Here is a tiny trained network, its code and every weight. The questions are about switching its units off for an input and a target symbol, where a switched-off unit gives its printed mean instead of its output.

import numpy as np


def w(rows, s, z=0):
    codes = np.array(rows[::2]) - 128.0
    scale = np.full(codes.shape[1], s)
    scale[-1] = z or s
    return codes * scale


def f(y):
    return np.maximum(y, 0)


def softmax(a):
    e = np.exp(a - a.max(-1, keepdims=True))
    return e / e.sum(-1, keepdims=True)


def log_softmax(a):
    a = a - a.max(-1, keepdims=True)
    return a - np.log(np.exp(a).sum(-1, keepdims=True))


def net(x, mask):
    ids = ['ΔΘΛΨαβεημξπτφω'.index(c) for c in x.split()]
    T = len(ids)
    res = E[ids] + P[:T]
    r = res
    for j in range(3):
        rows = slice(2 * j, 2 * j + 2)
        q, k, v = (r @ M[0][rows].T for M in (Q, K, V))
        z = softmax(np.where(np.tri(T) > 0, q @ k.T / 2**0.5, -1e9)) @ v
        o = O[0][rows]
        res = res + np.where(mask[j], z, o[:, -1]) @ o[:, :-1]
    y = f(res @ A[0][:, :-1].T + A[0][:, -1])
    res = res + np.where(mask[3:27], y, B[0][:, -1]) @ B[0][:, :-1]
    return log_softmax(res[-1] @ U[:, :-1].T + U[:, -1])


Q, K, V, O, A, B = {}, {}, {}, {}, {}, {}
E = w([
[124,101,188,135,191,159],'Δ',
[191,160,176,135,158,177],'Θ',
[188,59,91,229,89,45],'Λ',
[139,48,84,51,186,182],'Ψ',
[188,178,41,98,177,24],'α',
[59,102,79,197,107,3],'β',
[130,150,198,159,172,175],'ε',
[120,208,182,126,133,170],'η',
[212,113,176,118,86,192],'μ',
[204,218,160,81,143,163],'ξ',
[254,134,166,49,104,162],'π',
[33,67,101,42,56,134],'τ',
[18,69,97,155,101,184],'φ',
[152,165,176,139,95,189],'ω',
],0.0071)
P = w([
[138,125,1,168,136,199],'0',
[152,120,161,143,102,146],'1',
[147,133,175,131,110,142],'2',
[135,140,187,116,116,128],'3',
[130,145,188,109,120,122],'4',
[125,144,187,105,125,120],'5',
[123,143,185,101,130,118],'6',
[115,144,185,100,138,124],'7',
[116,143,180,97,140,119],'8',
[115,143,177,95,144,122],'9',
[115,144,175,102,142,122],'10',
[113,146,174,98,151,124],'11',
[107,143,177,100,155,127],'12',
[111,146,174,101,145,129],'13',
],0.0062)
Q[0] = w([
[100,176,183,79,127,185],'h1',
[238,160,240,183,171,128],'h1',
[88,11,73,86,58,98],'h2',
[212,131,233,122,164,176],'h2',
[158,66,6,138,125,61],'h3',
[52,101,91,157,145,155],'h3',
],0.023)
K[0] = w([
[86,129,78,105,154,188],'h1',
[207,175,30,174,137,173],'h1',
[73,83,226,110,154,122],'h2',
[178,80,46,163,131,207],'h2',
[108,125,254,127,146,40],'h3',
[82,96,184,105,68,107],'h3',
],0.026)
V[0] = w([
[15,87,140,121,203,91],'h1',
[179,12,103,107,111,127],'h1',
[69,156,88,170,166,105],'h2',
[55,87,174,227,72,182],'h2',
[172,174,125,134,253,89],'h3',
[95,158,119,23,93,108],'h3',
],0.022)
O[0] = w([
[52,179,158,104,70,135,16],'h1',
[117,38,114,7,77,102,225],'h1',
[140,197,174,129,119,117,168],'h2',
[162,165,52,152,60,185,220],'h2',
[44,195,88,89,188,105,44],'h3',
[111,58,179,175,166,159,4],'h3',
],0.014,0.0041)
A[0] = w([
[137,150,159,134,190,122,176],'n1',
[169,137,112,139,116,44,76],'n2',
[151,146,197,152,114,142,138],'n3',
[99,116,27,216,93,82,105],'n4',
[155,84,113,147,148,163,60],'n5',
[176,108,140,75,173,223,223],'n6',
[171,148,68,210,115,31,165],'n7',
[51,125,62,103,120,193,134],'n8',
[197,134,248,122,180,174,97],'n9',
[166,67,138,149,166,130,111],'n10',
[139,111,94,111,95,188,161],'n11',
[115,166,192,158,139,238,164],'n12',
[90,136,71,81,149,181,166],'n13',
[126,124,122,66,178,194,252],'n14',
[206,96,55,205,160,72,46],'n15',
[160,183,185,125,126,145,99],'n16',
[120,193,203,33,160,186,68],'n17',
[102,141,85,162,173,254,161],'n18',
[122,89,102,50,137,210,134],'n19',
[181,128,198,120,119,173,130],'n20',
[78,66,141,109,103,36,161],'n21',
[53,141,139,74,144,89,174],'n22',
[105,76,172,169,49,95,178],'n23',
[170,168,133,114,76,100,118],'n24',
],0.0087,0.0032)
B[0] = w([
[149,176,130,61,126,62,183],'n1',
[114,87,125,165,192,98,179],'n2',
[178,88,138,179,117,120,178],'n3',
[103,100,216,224,174,110,171],'n4',
[59,113,117,107,83,137,189],'n5',
[134,222,127,167,83,34,245],'n6',
[171,209,130,200,204,200,222],'n7',
[78,61,83,102,155,99,166],'n8',
[22,92,166,179,177,77,190],'n9',
[61,104,65,92,79,143,212],'n10',
[98,73,75,111,182,123,254],'n11',
[194,65,140,127,104,12,193],'n12',
[95,168,57,141,145,140,165],'n13',
[154,210,128,111,98,78,203],'n14',
[161,39,201,7,197,211,254],'n15',
[163,90,154,158,76,150,185],'n16',
[46,83,200,148,98,219,195],'n17',
[91,128,177,160,75,40,170],'n18',
[150,136,156,80,56,47,232],'n19',
[201,78,93,149,155,150,214],'n20',
[146,183,215,207,87,193,221],'n21',
[212,114,61,77,136,183,206],'n22',
[84,220,92,99,207,185,225],'n23',
[66,126,101,174,111,155,240],'n24',
],0.016,0.0089)
U = w([
[3,149,40,50,104,228,142],'Δ',
[246,240,75,63,179,137,152],'Θ',
[148,200,70,106,53,7,165],'Λ',
[200,177,175,95,43,171,83],'Ψ',
[61,157,215,109,124,171,6],'α',
[111,85,185,152,42,173,149],'β',
[74,249,134,233,134,156,212],'ε',
[195,135,190,157,107,62,131],'η',
[193,74,101,46,102,130,35],'μ',
[57,145,129,98,187,67,160],'ξ',
[84,100,188,86,69,84,112],'π',
[25,37,97,183,128,56,62],'τ',
[235,123,69,145,75,158,135],'φ',
[145,63,129,130,213,224,129],'ω',
],0.0038,0.0017)

Each question gives the input, a string of symbols that net reads in full, and the target symbol t.
The units are the heads (2 rows each of Q, K, V and O) and the neurons (one row each of A and B). Each row of codes is followed by its name. A weight is (code - 128) times the scale printed after its matrix; where a second scale follows, it is the last column's (O, A, B and U).
mask holds one flag per unit, heads first, then neurons. A switched-off unit (its flag False) gives its mean, the last column of its rows in O or B, instead of its output. The means were averaged over made-up inputs and are rounded, as every weight is.
A unit's drop is (log p(t) with every unit on - log p(t) with that unit switched off) / (log p(t) with every unit on - log p(t) with every unit switched off).
The circuit of an input: a set's keep is (log p(t) with only the set's units on - log p(t) with every unit switched off) / (log p(t) with every unit on - log p(t) with every unit switched off). Starting from the 12 units with the biggest drops (on a tie, the unit counted first), units are removed one at a time, each time the one whose removal leaves the highest keep (on an exact tie, the one counted first), for as long as the keep stays at least 0.8.
units of the circuit, in order: the units of the circuit, biggest drop first
unit that matters most: the unit with the biggest drop
top k neurons: the k neurons with the biggest drops, biggest first
heads that matter: for each layer, one digit per head in row order, 1 if its drop is at least 0.15 and else 0, layers parted by /
input τ Θ ε φ ω Θ Δ ω π β ε ω η, target τ: unit that matters most -> h3
input ω μ β ε π ε ω ε ε ε, target ω: heads that matter -> 101
input τ Δ ξ Δ μ φ ω Θ ω π η α Ψ μ, target τ: units of the circuit, in order -> (h3, n9)
input α Ψ α Δ ξ, target α: top 2 neurons -> (n17, n9)
input α φ ξ ε Θ ε η π φ η Λ Θ, target α: units of the circuit, in order -> (h2, n17)
input μ ε ε η ω ε, target μ: units of the circuit, in order -> (n15, h1, h2, n19)
input Θ ε Λ Λ ω Δ ε ω η ξ φ, target τ: heads that matter -> 110
input ω η ω Ψ ξ η α α Θ, target ω: units of the circuit, in order -> (h1, n15)
input μ ξ Δ, target μ: heads that matter -> 100
input φ ω β α η π ε Δ φ Λ Δ ε Θ ω, target φ: units of the circuit, in order -> (h3, h2, n20)
input β Θ μ ξ Ψ ω, target β: heads that matter -> 110
input Θ Δ τ ω φ Λ ω ω, target Θ: heads that matter -> 101
input ε ε η μ α φ Ψ η Θ β ξ, target ε: heads that matter -> 101
input τ Δ α ω ε ω τ Ψ ω ω ε Δ τ ω, target τ: heads that matter -> 001
input β β Ψ α τ β Δ μ Ψ π ω φ ξ π, target β: unit that matters most -> h2
input Ψ ξ β π Δ, target Ψ: heads that matter -> 110
input η Δ β μ Θ ε α τ ε Ψ ε ε, target η: heads that matter -> 100
input β ξ Λ ε α Ψ μ Θ Δ Θ, target β: heads that matter -> 110
input Δ μ ω Δ Λ φ ε, target Δ: heads that matter -> 101
input ω ε ε Ψ, target Λ: heads that matter -> 000
input ω ε τ φ, target τ: unit that matters most -> n11
input π μ ε ω π τ ω ε ε ε τ τ τ π, target π: top 2 neurons -> (n15, n10)
input Δ ω η ω ξ Δ α, target Θ: top 2 neurons -> (n1, n22)
input ω β τ α ε τ ε τ Δ, target ω: top 3 neurons -> (n15, n7, n19)
